Below are the code and all the weights of a small trained network. Each question names an input and a class and asks about switching units off, where a switched-off unit gives its printed mean instead of its output.

import numpy as np


def w(rows, s, z=0):
    codes = np.array(rows[::2]) - 128.0
    scale = np.full(codes.shape[1], s)
    scale[-1] = z or s
    return codes * scale


def f(y):
    return np.maximum(y, 0)


def log_softmax(a):
    a = a - a.max(-1, keepdims=True)
    return a - np.log(np.exp(a).sum(-1, keepdims=True))


def net(x, mask):
    res = np.array(x, float).reshape(1, 8) / 4 @ E
    y = f(res @ A[0][:, :-1].T + A[0][:, -1])
    res = res + np.where(mask, y, B[0][:, -1]) @ B[0][:, :-1]
    return log_softmax(res[-1] @ U[:, :-1].T + U[:, -1])


A, B = {}, {}
E = w([
[133,113,110,126,127,128,128,140],'x0',
[192,38,152,127,183,238,59,63],'x1',
[191,152,140,83,110,74,132,127],'x2',
[178,218,52,174,168,133,19,139],'x3',
[115,126,129,141,120,120,123,108],'x4',
[31,152,96,7,129,134,78,91],'x5',
[126,139,167,113,176,128,119,151],'x6',
[91,100,118,158,111,96,106,85],'x7',
],0.011)
A[0] = w([
[127,97,168,83,92,149,148,104,203],'n1',
[148,173,68,157,153,120,77,133,168],'n2',
[171,141,102,147,150,149,47,105,60],'n3',
[141,124,121,158,168,105,141,114,212],'n4',
[55,120,155,122,95,54,234,177,244],'n5',
[92,92,126,9,112,176,110,74,183],'n6',
[161,89,156,124,110,137,184,101,147],'n7',
[193,128,111,133,150,179,67,56,63],'n8',
[171,76,97,105,108,125,121,138,166],'n9',
[149,182,142,227,132,84,135,160,241],'n10',
[213,49,208,187,130,163,165,83,252],'n11',
[37,238,75,80,123,105,86,148,138],'n12',
[163,152,132,184,127,125,152,121,187],'n13',
],0.014,0.0047)
B[0] = w([
[80,107,131,151,181,154,123,90,176],'n1',
[169,142,80,83,69,130,159,176,208],'n2',
[87,166,138,55,77,175,104,170,197],'n3',
[102,114,120,176,82,151,122,133,164],'n4',
[106,180,180,36,92,232,53,208,231],'n5',
[94,170,131,76,254,84,136,59,212],'n6',
[120,39,124,138,130,142,81,117,178],'n7',
[62,141,171,61,137,191,97,158,208],'n8',
[113,128,145,156,140,149,125,123,157],'n9',
[113,115,73,199,98,77,111,222,229],'n10',
[169,22,230,152,114,141,74,128,250],'n11',
[200,148,63,82,24,114,203,38,222],'n12',
[125,147,154,135,156,142,152,235,186],'n13',
],0.016,0.022)
U = w([
[89,110,124,138,105,161,77,227,230],'0',
[64,187,93,43,143,168,116,94,129],'1',
[135,156,34,240,88,75,135,241,48],'2',
[173,123,32,103,91,108,176,88,5],'3',
[140,54,185,195,151,126,109,96,165],'4',
[70,89,102,111,255,107,130,52,168],'5',
],0.0097,0.0028)

Each question gives the input, the list of numbers given to net, and the class t.
The units are the neurons (one row each of A and B). Each row of codes is followed by its name. A weight is (code - 128) times the scale printed after its matrix; where a second scale follows, it is the last column's (A, B and U).
mask holds one flag per neuron, in row order. A switched-off neuron (its flag False) gives its mean, the last column of its row in B, instead of its output. The means were averaged over made-up inputs and are rounded, as every weight is.
A unit's drop is (log p(t) with every unit on - log p(t) with that unit switched off) / (log p(t) with every unit on - log p(t) with every unit switched off).
The circuit of an input: a set's keep is (log p(t) with only the set's units on - log p(t) with every unit switched off) / (log p(t) with every unit on - log p(t) with every unit switched off). Starting from the 12 units with the biggest drops (on a tie, the unit counted first), units are removed one at a time, each time the one whose removal leaves the highest keep (on an exact tie, the one counted first), for as long as the keep stays at least 0.8.
circuit, biggest first: the units of the circuit, biggest drop first
k most important neurons: the k neurons with the biggest drops, biggest first
drop when u is switched off: that unit's drop, to one decimal
input [-3,-1,6,6,2,-7,2,7], class 2: circuit, biggest first -> (n10)
input [-3,1,0,0,-5,7,1,8], class 5: circuit, biggest first -> (n6; n5)
input [-7,0,-5,8,-7,7,4,4], class 3: 3 most important neurons -> (n12; n5; n2)
input [-3,4,-4,-8,8,1,-7,-5], class 5: 2 most important neurons -> (n6; n1)
input [-2,4,-7,0,8,-4,-2,6], class 4: 2 most important neurons -> (n5; n11)
input [-5,8,-7,0,-3,-1,-7,6], class 4: 2 most important neurons -> (n11; n5)
input [-5,-5,5,1,7,5,8,6], class 3: 2 most important neurons -> (n12; n8)
input [-3,1,-3,4,1,1,-1,-2], class 1: 2 most important neurons -> (n11; n10)
input [-7,-3,-8,0,8,5,-8,8], class 1: 3 most important neurons -> (n5; n10; n6)
input [-8,-6,-2,0,1,3,0,-5], class 1: 2 most important neurons -> (n5; n2)
input [6,1,1,-6,3,-7,-5,-5], class 4: 2 most important neurons -> (n11; n3)
input [-7,5,1,2,8,1,4,-5], class 1: drop when n10 is switched off -> 0.7
input [4,-3,5,5,-5,1,-8,3], class 3: drop when n12 is switched off -> 0.5
input [0,-1,-2,4,8,6,8,-7], class 3: circuit, biggest first -> (n12)
input [4,1,-3,-7,-4,5,-5,8], class 5: drop when n3 is switched off -> 0.1
